Below are the code and all the weights of a small trained network. Each question names an input and a target symbol and asks about switching units off, where a switched-off unit gives its printed mean instead of its output.

import numpy as np


def w(rows, s, z=0):
    codes = np.array(rows[::2]) - 128.0
    scale = np.full(codes.shape[1], s)
    scale[-1] = z or s
    return codes * scale


def f(y):
    return y / 2 * (1 + np.tanh(0.7978845608 * (y + 0.044715 * y**3)))


def softmax(a):
    e = np.exp(a - a.max(-1, keepdims=True))
    return e / e.sum(-1, keepdims=True)


def log_softmax(a):
    a = a - a.max(-1, keepdims=True)
    return a - np.log(np.exp(a).sum(-1, keepdims=True))


def net(x, mask):
    ids = ['ΓΔΠΣΩηλψ'.index(c) for c in x.split()]
    T = len(ids)
    res = E[ids] + P[:T]
    r = res
    for j in range(2):
        rows = slice(2 * j, 2 * j + 2)
        q, k, v = (r @ M[0][rows].T for M in (Q, K, V))
        z = softmax(np.where(np.tri(T) > 0, q @ k.T / 2**0.5, -1e9)) @ v
        o = O[0][rows]
        res = res + np.where(mask[j], z, o[:, -1]) @ o[:, :-1]
    y = f(res @ A[0][:, :-1].T + A[0][:, -1])
    res = res + np.where(mask[2:18], y, B[0][:, -1]) @ B[0][:, :-1]
    return log_softmax(res[-1] @ U[:, :-1].T + U[:, -1])


Q, K, V, O, A, B = {}, {}, {}, {}, {}, {}
E = w([
[129,62,133,69,121],'Γ',
[156,136,124,3,137],'Δ',
[108,184,119,121,125],'Π',
[199,126,66,111,161],'Σ',
[145,168,160,104,157],'Ω',
[148,83,216,145,103],'η',
[58,118,152,129,146],'λ',
[144,121,99,138,103],'ψ',
],0.022)
P = w([
[95,136,169,141,152],'0',
[117,92,150,136,191],'1',
[206,76,2,161,206],'2',
[107,132,154,109,51],'3',
[140,97,156,93,223],'4',
[122,106,11,235,153],'5',
[90,123,146,109,26],'6',
[129,73,166,103,214],'7',
[115,96,6,217,152],'8',
[81,133,147,127,20],'9',
[136,92,143,85,216],'10',
[91,101,4,244,131],'11',
[120,126,159,102,61],'12',
],0.011)
Q[0] = w([
[91,149,77,153,47],'H1',
[239,145,121,83,6],'H1',
[116,41,134,126,150],'H2',
[114,254,148,77,68],'H2',
],0.0082)
K[0] = w([
[182,187,55,157,11],'H1',
[85,137,83,149,79],'H1',
[101,109,191,80,153],'H2',
[2,52,92,119,98],'H2',
],0.0088)
V[0] = w([
[129,150,162,90,40],'H1',
[73,149,121,110,245],'H1',
[99,195,124,197,92],'H2',
[94,76,104,120,122],'H2',
],0.011)
O[0] = w([
[144,176,152,157,167,122],'H1',
[45,155,129,172,90,157],'H1',
[119,151,129,3,191,2],'H2',
[90,28,119,126,86,131],'H2',
],0.011,0.0052)
A[0] = w([
[137,102,138,199,98,165],'N1',
[174,197,5,133,102,190],'N2',
[101,50,100,115,210,99],'N3',
[102,113,70,192,202,131],'N4',
[177,151,84,173,131,32],'N5',
[129,69,36,154,195,82],'N6',
[154,176,192,137,139,24],'N7',
[154,133,46,171,111,109],'N8',
[120,111,208,166,119,46],'N9',
[89,118,157,120,171,97],'N10',
[111,131,140,163,87,40],'N11',
[109,173,64,174,214,29],'N12',
[128,158,133,196,224,70],'N13',
[143,122,101,217,165,38],'N14',
[128,164,107,90,193,71],'N15',
[156,99,81,166,199,2],'N16',
],0.013,0.0071)
B[0] = w([
[135,119,86,170,162,254],'N1',
[160,95,128,34,158,166],'N2',
[163,189,172,183,194,141],'N3',
[219,175,194,137,80,174],'N4',
[69,68,157,49,96,136],'N5',
[26,225,118,130,163,159],'N6',
[90,227,178,189,147,135],'N7',
[99,219,136,82,202,161],'N8',
[102,193,129,45,134,210],'N9',
[112,71,134,52,145,136],'N10',
[161,132,125,61,66,150],'N11',
[119,127,245,188,149,142],'N12',
[162,39,155,155,134,147],'N13',
[96,45,131,141,80,165],'N14',
[90,70,181,198,133,127],'N15',
[95,48,161,208,86,135],'N16',
],0.011,0.013)
U = w([
[90,155,153,211,130,25],'Γ',
[155,30,79,208,129,170],'Δ',
[72,85,151,133,207,2],'Π',
[93,154,59,187,177,121],'Σ',
[197,219,207,82,57,123],'Ω',
[240,78,143,148,199,210],'η',
[5,112,87,125,134,181],'λ',
[130,134,74,100,188,122],'ψ',
],0.011,0.0079)

Each question gives the input, a string of symbols that net reads in full, and the target symbol t.
The units are the heads (2 rows each of Q, K, V and O) and the neurons (one row each of A and B). Each row of codes is followed by its name. A weight is (code - 128) times the scale printed after its matrix; where a second scale follows, it is the last column's (O, A, B and U).
mask holds one flag per unit, heads first, then neurons. A switched-off unit (its flag False) gives its mean, the last column of its rows in O or B, instead of its output. The means were averaged over made-up inputs and are rounded, as every weight is.
A unit's drop is (log p(t) with every unit on - log p(t) with that unit switched off) / (log p(t) with every unit on - log p(t) with every unit switched off).
unit that matters most: the unit with the biggest drop
top k neurons: the k neurons with the biggest drops, biggest first
heads that matter: for each layer, one digit per head in row order, 1 if its drop is at least 0.15 and else 0, layers parted by /
input λ Ω Ω Δ λ Γ η Γ λ, target Γ: top 2 neurons -> [N4; N6]
input Σ η Γ λ Δ Π η η, target Δ: heads that matter -> 01
input η Π η λ λ η η λ η η Δ, target λ: heads that matter -> 10
input λ Γ Σ, target Π: heads that matter -> 00
input η λ η η λ η η Ω, target λ: heads that matter -> 10
input Γ Ω Ω η Ω λ Ω, target λ: unit that matters most -> N4
input λ λ Γ, target Σ: top 2 neurons -> [N6; N3]
input η η η, target Δ: top 3 neurons -> [N16; N14; N2]
input Δ Γ η Δ Δ Π Ω λ, target Δ: heads that matter -> 01
input ψ λ λ Δ λ λ Σ Π, target λ: heads that matter -> 11
input Δ η Σ λ η Σ η Ω η η η Ω, target η: heads that matter -> 00
input ψ Ω η λ η η λ λ, target η: top 3 neurons -> [N4; N3; N6]
input η Γ Ω ψ λ η λ Ω Ω η Ω Ω Γ, target Δ: top 2 neurons -> [N9; N8]
input η η Π Σ η λ η ψ η η η λ Π, target λ: heads that matter -> 01
input η Π λ Ω η Ω, target η: top 2 neurons -> [N13; N9]
input ψ η η λ ψ η η η Π η η Γ, target Σ: top 3 neurons -> [N6; N3; N8]
input Ω η Σ Ω λ η λ Ω λ λ Ω Π Δ, target λ: heads that matter -> 11
input λ ψ Ω Δ Π η Ω η η Δ λ Σ, target Π: top 2 neurons -> [N6; N2]
input η η λ Π η λ η Π, target η: heads that matter -> 10
input λ ψ η Π η η η Ω ψ, target λ: top neuron -> [N6]
